Below are the code and all the weights of a small trained network. Each question names an input and a target symbol and asks about switching units off, where a switched-off unit gives its printed mean instead of its output.

import numpy as np


def w(rows, s, z=0):
    codes = np.array(rows[::2]) - 128.0
    scale = np.full(codes.shape[1], s)
    scale[-1] = z or s
    return codes * scale


def norm(h):
    return h / np.sqrt((h * h).mean(-1, keepdims=True) + 1e-5)


def f(y):
    return y / 2 * (1 + np.tanh(0.7978845608 * (y + 0.044715 * y**3)))


def softmax(a):
    e = np.exp(a - a.max(-1, keepdims=True))
    return e / e.sum(-1, keepdims=True)


def log_softmax(a):
    a = a - a.max(-1, keepdims=True)
    return a - np.log(np.exp(a).sum(-1, keepdims=True))


def net(x, mask):
    ids = ['γεθμπτω'.index(c) for c in x.split()]
    T = len(ids)
    res = E[ids] + P[:T]
    u = 0
    for l in range(3):
        r = norm(res)
        for j in range(2):
            rows = slice(2 * j, 2 * j + 2)
            q, k, v = (r @ M[l][rows].T for M in (Q, K, V))
            z = softmax(np.where(np.tri(T) > 0, q @ k.T / 2**0.5, -1e9)) @ v
            o = O[l][rows]
            res = res + np.where(mask[u + j], z, o[:, -1]) @ o[:, :-1]
        u += 2
        y = f(norm(res) @ A[l][:, :-1].T + A[l][:, -1])
        res = res + np.where(mask[u : u + 4], y, B[l][:, -1]) @ B[l][:, :-1]
        u += 4
    return log_softmax(norm(res)[-1] @ U[:, :-1].T + U[:, -1])


Q, K, V, O, A, B = {}, {}, {}, {}, {}, {}
E = w([
[146,226,49,164],'γ',
[228,145,26,155],'ε',
[156,7,115,153],'θ',
[66,222,183,214],'μ',
[197,176,216,60],'π',
[226,71,214,181],'τ',
[70,174,147,2],'ω',
],0.0079)
P = w([
[4,147,74,215],'0',
[65,113,95,189],'1',
[108,103,117,180],'2',
[134,94,123,162],'3',
[148,74,121,135],'4',
[161,60,99,103],'5',
[172,37,85,81],'6',
[180,32,82,68],'7',
],0.004)
Q[0] = w([
[46,254,62,97],'0.h0',
[178,195,97,208],'0.h0',
[57,34,97,225],'0.h1',
[115,197,204,85],'0.h1',
],0.0082)
K[0] = w([
[27,243,115,114],'0.h0',
[150,198,122,215],'0.h0',
[102,59,176,254],'0.h1',
[75,144,183,25],'0.h1',
],0.0093)
V[0] = w([
[61,147,149,156],'0.h0',
[54,69,185,67],'0.h0',
[147,220,135,219],'0.h1',
[254,133,75,124],'0.h1',
],0.0062)
O[0] = w([
[222,3,148,134,108],'0.h0',
[150,151,40,177,8],'0.h0',
[195,219,146,105,221],'0.h1',
[109,231,109,113,199],'0.h1',
],0.0057,0.0012)
A[0] = w([
[102,91,122,160,19],'0.n0',
[183,113,74,189,234],'0.n1',
[132,140,188,201,2],'0.n2',
[2,161,137,175,215],'0.n3',
],0.014,0.0028)
B[0] = w([
[172,152,107,61,128],'0.n0',
[72,237,134,167,252],'0.n1',
[172,168,62,87,211],'0.n2',
[1,197,183,149,169],'0.n3',
],0.0097,0.0043)
Q[1] = w([
[99,153,2,122],'1.h0',
[159,124,111,195],'1.h0',
[158,38,140,86],'1.h1',
[150,210,148,88],'1.h1',
],0.011)
K[1] = w([
[68,67,88,132],'1.h0',
[116,176,40,131],'1.h0',
[132,124,41,254],'1.h1',
[78,24,140,99],'1.h1',
],0.0081)
V[1] = w([
[58,146,86,213],'1.h0',
[114,28,253,179],'1.h0',
[108,214,17,205],'1.h1',
[149,92,97,147],'1.h1',
],0.0058)
O[1] = w([
[242,190,156,215,133],'1.h0',
[145,194,119,21,1],'1.h0',
[180,140,254,154,145],'1.h1',
[101,162,129,72,59],'1.h1',
],0.0057,0.0034)
A[1] = w([
[140,1,140,127,12],'1.n0',
[143,201,135,80,234],'1.n1',
[48,121,95,40,121],'1.n2',
[101,56,89,147,6],'1.n3',
],0.0078,0.0021)
B[1] = w([
[101,225,206,43,162],'1.n0',
[142,78,143,85,252],'1.n1',
[234,10,206,170,207],'1.n2',
[1,190,163,206,95],'1.n3',
],0.005,0.003)
Q[2] = w([
[45,80,34,176],'2.h0',
[30,105,152,1],'2.h0',
[151,148,245,143],'2.h1',
[163,89,126,106],'2.h1',
],0.0088)
K[2] = w([
[156,182,144,141],'2.h0',
[84,182,8,128],'2.h0',
[175,128,98,74],'2.h1',
[121,145,85,127],'2.h1',
],0.017)
V[2] = w([
[168,76,109,251],'2.h0',
[192,108,254,134],'2.h0',
[101,59,169,80],'2.h1',
[116,135,23,142],'2.h1',
],0.006)
O[2] = w([
[75,151,14,108,137],'2.h0',
[115,2,64,108,253],'2.h0',
[121,169,213,192,104],'2.h1',
[109,143,116,28,45],'2.h1',
],0.0068,0.0034)
A[2] = w([
[254,148,79,153,106],'2.n0',
[34,92,215,153,1],'2.n1',
[124,146,161,101,174],'2.n2',
[57,116,124,136,126],'2.n3',
],0.0099,0.0082)
B[2] = w([
[60,112,77,33,253],'2.n0',
[16,108,183,3,139],'2.n1',
[136,174,82,157,193],'2.n2',
[96,173,179,128,141],'2.n3',
],0.011,0.0036)
U = w([
[100,231,97,198,202],'γ',
[162,141,110,59,153],'ε',
[156,135,144,110,3],'θ',
[148,163,63,6,166],'μ',
[215,31,157,130,255],'π',
[27,88,208,93,190],'τ',
[160,135,145,108,40],'ω',
],0.012,0.0028)

Each question gives the input, a string of symbols that net reads in full, and the target symbol t.
The units are the heads (2 rows each of Q, K, V and O) and the neurons (one row each of A and B). Each row of codes is followed by its name. A weight is (code - 128) times the scale printed after its matrix; where a second scale follows, it is the last column's (O, A, B and U).
mask holds one flag per unit, layer by layer, with each layer's heads first. A switched-off unit (its flag False) gives its mean, the last column of its rows in O or B, instead of its output. The means were averaged over made-up inputs and are rounded, as every weight is.
A unit's drop is (log p(t) with every unit on - log p(t) with that unit switched off) / (log p(t) with every unit on - log p(t) with every unit switched off).
The circuit of an input: a set's keep is (log p(t) with only the set's units on - log p(t) with every unit switched off) / (log p(t) with every unit on - log p(t) with every unit switched off). Starting from the 12 units with the biggest drops (on a tie, the unit counted first), units are removed one at a time, each time the one whose removal leaves the highest keep (on an exact tie, the one counted first), for as long as the keep stays at least 0.8.
circuit, biggest first: the units of the circuit, biggest drop first
unit that matters most: the unit with the biggest drop
k most important neurons: the k neurons with the biggest drops, biggest first
top k neurons in layer l: the k neurons of layer l with the biggest drops, biggest first
which heads matter: for each layer, one digit per head in row order, 1 if its drop is at least 0.15 and else 0, layers parted by /
drop when u is switched off: that unit's drop, to one decimal
input θ ε θ θ θ τ μ θ, target μ: circuit, biggest first	(2.n0, 1.h0)
input π θ π, target γ: top 2 neurons in layer 1	(1.n2, 1.n0)
input γ ω τ π γ, target μ: circuit, biggest first	(2.n0)
input τ γ ω ε γ, target μ: which heads matter	10 / 00 / 00
input ε θ π π θ θ γ π, target γ: which heads matter	10 / 11 / 10
input π γ ω π π ω, target π: 2 most important neurons	(1.n2, 2.n0)
input τ μ π π μ ε, target γ: top 3 neurons in layer 0	(0.n1, 0.n2, 0.n0)
input τ μ θ, target γ: which heads matter	10 / 00 / 00
input ω ω ω τ, target μ: 2 most important neurons	(0.n2, 2.n0)
input θ ω ω ω μ ω π, target π: which heads matter	00 / 01 / 00
input ε π μ π ω π, target τ: which heads matter	01 / 10 / 01
input π ω ω ω θ τ ε ω, target γ: 2 most important neurons	(1.n0, 2.n2)
input π μ ε γ π ω ω, target τ: 2 most important neurons	(2.n1, 0.n1)
input γ μ π ω θ θ ω, target γ: 2 most important neurons	(0.n1, 2.n2)
input ε γ μ ω π, target π: unit that matters most	0.n3
input θ ε μ π ω π, target τ: top 2 neurons in layer 0	(0.n2, 0.n0)
input γ γ π θ π π ε, target γ: 3 most important neurons	(0.n1, 0.n0, 0.n2)
input ε τ ε ε θ, target γ: drop when 0.h1 is switched off	0.4
input γ μ θ ε ε γ π μ, target μ: drop when 0.n2 is switched off	1.6
input π π μ ε τ, target μ: unit that matters most	0.n2
input ω π ω, target π: drop when 1.h0 is switched off	0.4
